Here is a tiny trained network, its code and every weight. The questions are about switching its units off for an input and a class, where a switched-off unit gives its printed mean instead of its output.

import numpy as np


def w(rows, s, z=0):
    codes = np.array(rows[::2]) - 128.0
    scale = np.full(codes.shape[1], s)
    scale[-1] = z or s
    return codes * scale


def f(y):
    return np.maximum(y, 0)


def log_softmax(a):
    a = a - a.max(-1, keepdims=True)
    return a - np.log(np.exp(a).sum(-1, keepdims=True))


def net(x, mask):
    res = np.array(x, float).reshape(1, 4) / 4 @ E
    y = f(res @ A[0][:, :-1].T + A[0][:, -1])
    res = res + np.where(mask, y, B[0][:, -1]) @ B[0][:, :-1]
    return log_softmax(res[-1] @ U[:, :-1].T + U[:, -1])


A, B = {}, {}
E = w([
[155,1,37],'x0',
[40,175,16],'x1',
[243,188,57],'x2',
[128,129,131],'x3',
],0.0079)
A[0] = w([
[200,144,75,34],'N1',
[175,149,249,116],'N2',
[81,78,131,152],'N3',
[114,100,119,253],'N4',
[211,175,83,52],'N5',
[193,202,112,55],'N6',
[190,47,159,98],'N7',
[178,91,173,35],'N8',
[152,61,81,36],'N9',
[181,145,233,87],'N10',
[102,225,161,37],'N11',
[167,82,141,141],'N12',
[191,62,163,79],'N13',
[156,107,157,74],'N14',
[145,38,92,25],'N15',
[101,103,139,89],'N16',
[128,234,191,2],'N17',
[81,93,158,50],'N18',
[40,94,192,78],'N19',
[153,9,44,44],'N20',
[79,111,59,125],'N21',
[43,117,173,85],'N22',
[82,157,77,28],'N23',
[181,88,195,1],'N24',
[155,102,167,225],'N25',
[68,136,44,38],'N26',
[69,65,124,109],'N27',
[200,170,97,16],'N28',
[162,166,100,75],'N29',
[42,192,57,9],'N30',
[123,217,195,44],'N31',
[35,108,199,39],'N32',
[70,82,169,26],'N33',
[60,58,154,93],'N34',
],0.011,0.0068)
B[0] = w([
[174,107,120,176],'N1',
[97,154,76,252],'N2',
[161,149,126,210],'N3',
[131,179,161,254],'N4',
[159,84,101,197],'N5',
[161,84,91,193],'N6',
[98,159,79,223],'N7',
[86,105,48,167],'N8',
[111,66,180,177],'N9',
[104,152,86,225],'N10',
[96,42,146,203],'N11',
[90,177,112,198],'N12',
[91,141,56,205],'N13',
[117,103,91,152],'N14',
[95,41,187,187],'N15',
[139,122,125,151],'N16',
[97,12,171,207],'N17',
[153,80,82,163],'N18',
[183,111,95,222],'N19',
[89,51,213,243],'N20',
[94,164,73,204],'N21',
[164,113,101,203],'N22',
[98,124,54,159],'N23',
[95,112,33,171],'N24',
[111,174,109,246],'N25',
[99,136,69,187],'N26',
[169,132,116,205],'N27',
[182,94,104,168],'N28',
[140,106,99,162],'N29',
[96,137,49,199],'N30',
[86,29,165,211],'N31',
[180,92,109,206],'N32',
[153,87,96,173],'N33',
[169,120,112,216],'N34',
],0.011,0.0068)
U = w([
[73,75,142,107],'0',
[70,165,41,64],'1',
[255,107,79,81],'2',
[126,144,106,248],'3',
[139,222,161,195],'4',
[144,183,183,74],'5',
[166,187,207,72],'6',
],0.013,0.019)

Each question gives the input, the list of numbers given to net, and the class t.
The units are the neurons (one row each of A and B). Each row of codes is followed by its name. A weight is (code - 128) times the scale printed after its matrix; where a second scale follows, it is the last column's (A, B and U).
mask holds one flag per neuron, in row order. A switched-off neuron (its flag False) gives its mean, the last column of its row in B, instead of its output. The means were averaged over made-up inputs and are rounded, as every weight is.
A unit's drop is (log p(t) with every unit on - log p(t) with that unit switched off) / (log p(t) with every unit on - log p(t) with every unit switched off).
The circuit of an input: a set's keep is (log p(t) with only the set's units on - log p(t) with every unit switched off) / (log p(t) with every unit on - log p(t) with every unit switched off). Starting from the 12 units with the biggest drops (on a tie, the unit counted first), units are removed one at a time, each time the one whose removal leaves the highest keep (on an exact tie, the one counted first), for as long as the keep stays at least 0.8.
units of the circuit, in order: the units of the circuit, biggest drop first
unit that matters most: the unit with the biggest drop
k most important neurons: the k neurons with the biggest drops, biggest first
drop when u is switched off: that unit's drop, to one decimal
input [2,6,7,2], class 2: unit that matters most : N1
input [3,4,6,-6], class 2: units of the circuit, in order : [N1 N5]
input [-7,0,7,4], class 0: units of the circuit, in order : [N17 N31]
input [-8,2,7,4], class 0: units of the circuit, in order : [N17 N31]
input [-6,-7,-7,-6], class 1: 2 most important neurons : [N2 N10]
input [-4,-6,0,5], class 1: 2 most important neurons : [N2 N10]
input [-8,7,0,-1], class 0: 3 most important neurons : [N17 N11 N31]
input [-4,6,-7,4], class 2: 2 most important neurons : [N32 N19]
input [6,-8,-3,-5], class 1: drop when N7 is switched off : 0.2
input [-6,-7,-6,-6], class 1: drop when N10 is switched off : 0.5
input [0,7,8,2], class 2: drop when N5 is switched off : 0.5
input [-2,-5,-5,-5], class 1: drop when N10 is switched off : 0.2
